Here is a tiny trained network, its code and every weight. The questions are about switching its units off for an input and a class, where a switched-off unit gives its printed mean instead of its output.

import numpy as np


def w(rows, s, z=0):
    codes = np.array(rows[::2]) - 128.0
    scale = np.full(codes.shape[1], s)
    scale[-1] = z or s
    return codes * scale


def f(y):
    return y / 2 * (1 + np.tanh(0.7978845608 * (y + 0.044715 * y**3)))


def log_softmax(a):
    a = a - a.max(-1, keepdims=True)
    return a - np.log(np.exp(a).sum(-1, keepdims=True))


def net(x, mask):
    res = np.array(x, float).reshape(1, 3) / 4 @ E
    y = f(res @ A[0][:, :-1].T + A[0][:, -1])
    res = res + np.where(mask, y, B[0][:, -1]) @ B[0][:, :-1]
    return log_softmax(res[-1] @ U[:, :-1].T + U[:, -1])


A, B = {}, {}
E = w([
[26,157,136,225,100,186],'x0',
[77,128,124,172,250,14],'x1',
[161,200,2,154,98,98],'x2',
],0.011)
A[0] = w([
[154,88,120,98,132,80,159],'n0',
[112,113,118,138,144,120,246],'n1',
[108,150,47,145,107,97,137],'n2',
[155,100,69,168,116,104,105],'n3',
[127,101,103,128,179,98,99],'n4',
[111,144,144,153,139,74,148],'n5',
[107,126,133,141,171,63,107],'n6',
[136,115,126,118,73,171,81],'n7',
[89,119,145,141,161,80,105],'n8',
[133,154,61,137,124,121,113],'n9',
[83,129,125,195,96,149,108],'n10',
[147,139,35,169,96,106,107],'n11',
[135,158,90,148,133,109,100],'n12',
[193,129,123,29,162,79,106],'n13',
[110,121,114,146,167,106,159],'n14',
[162,139,145,110,87,172,133],'n15',
[85,123,214,123,132,125,128],'n16',
[76,143,118,138,174,107,126],'n17',
[123,125,96,88,110,154,140],'n18',
[112,85,195,102,154,165,110],'n19',
[128,174,157,121,58,192,152],'n20',
[118,106,231,134,132,101,105],'n21',
[117,152,143,183,177,101,114],'n22',
[88,125,137,246,101,139,131],'n23',
[132,102,121,101,88,176,124],'n24',
[30,167,119,131,141,177,129],'n25',
],0.013,0.014)
B[0] = w([
[187,121,159,149,113,131,200],'n0',
[223,221,182,254,208,10,254],'n1',
[114,170,147,149,177,176,193],'n2',
[92,127,126,126,137,177,151],'n3',
[106,71,80,108,97,157,174],'n4',
[122,125,94,154,106,99,197],'n5',
[97,67,59,138,104,143,209],'n6',
[88,75,51,111,83,145,172],'n7',
[105,106,62,123,104,143,198],'n8',
[82,151,133,94,166,172,168],'n9',
[174,91,147,54,93,190,181],'n10',
[87,171,143,119,181,204,189],'n11',
[73,119,96,90,127,177,151],'n12',
[175,55,206,56,52,192,228],'n13',
[153,111,104,164,138,86,201],'n14',
[132,104,76,174,135,105,198],'n15',
[104,180,142,124,167,172,213],'n16',
[123,93,81,147,103,117,199],'n17',
[117,95,138,162,154,112,164],'n18',
[87,166,120,108,187,209,211],'n19',
[129,107,87,187,140,68,230],'n20',
[63,171,116,117,156,207,210],'n21',
[100,79,73,138,91,121,199],'n22',
[203,86,194,85,72,156,218],'n23',
[124,105,73,161,128,117,189],'n24',
[178,75,183,64,107,140,199],'n25',
],0.021,0.013)
U = w([
[220,77,206,111,45,181,158],'0',
[126,90,2,205,94,116,106],'1',
[56,213,133,141,190,230,147],'2',
[201,217,184,216,134,30,254],'3',
[94,155,134,92,61,125,56],'4',
[72,206,149,108,63,76,65],'5',
],0.0075,0.004)

Each question gives the input, the list of numbers given to net, and the class t.
The units are the neurons (one row each of A and B). Each row of codes is followed by its name. A weight is (code - 128) times the scale printed after its matrix; where a second scale follows, it is the last column's (A, B and U).
mask holds one flag per neuron, in row order. A switched-off neuron (its flag False) gives its mean, the last column of its row in B, instead of its output. The means were averaged over made-up inputs and are rounded, as every weight is.
A unit's drop is (log p(t) with every unit on - log p(t) with that unit switched off) / (log p(t) with every unit on - log p(t) with every unit switched off).
The circuit of an input: a set's keep is (log p(t) with only the set's units on - log p(t) with every unit switched off) / (log p(t) with every unit on - log p(t) with every unit switched off). Starting from the 12 units with the biggest drops (on a tie, the unit counted first), units are removed one at a time, each time the one whose removal leaves the highest keep (on an exact tie, the one counted first), for as long as the keep stays at least 0.8.
circuit, biggest first: the units of the circuit, biggest drop first
k most important neurons: the k neurons with the biggest drops, biggest first
drop when u is switched off: that unit's drop, to one decimal
input [8,-4,8], class 0: circuit, biggest first : [n23]
input [6,-8,-3], class 1: 4 most important neurons : [n20, n13, n15, n24]
input [8,8,-4], class 0: 4 most important neurons : [n23, n25, n10, n20]
input [1,7,8], class 2: 2 most important neurons : [n11, n2]
input [6,6,-3], class 0: 4 most important neurons : [n23, n25, n10, n20]
input [-7,7,3], class 0: 3 most important neurons : [n13, n0, n20]
input [5,-6,-5], class 1: 4 most important neurons : [n20, n13, n24, n15]
input [-5,-4,6], class 2: 2 most important neurons : [n11, n23]
input [7,7,6], class 0: 2 most important neurons : [n23, n25]
input [4,-1,2], class 0: 2 most important neurons : [n23, n10]
input [3,-1,4], class 2: 2 most important neurons : [n13, n11]
input [-4,-8,-7], class 1: 2 most important neurons : [n20, n15]
input [-3,-1,0], class 3: drop when n23 is switched off : 0.3
input [-7,6,-4], class 0: circuit, biggest first : [n13]
input [-3,-4,-5], class 2: drop when n19 is switched off : 0.3
input [8,1,-5], class 0: drop when n23 is switched off : 0.1
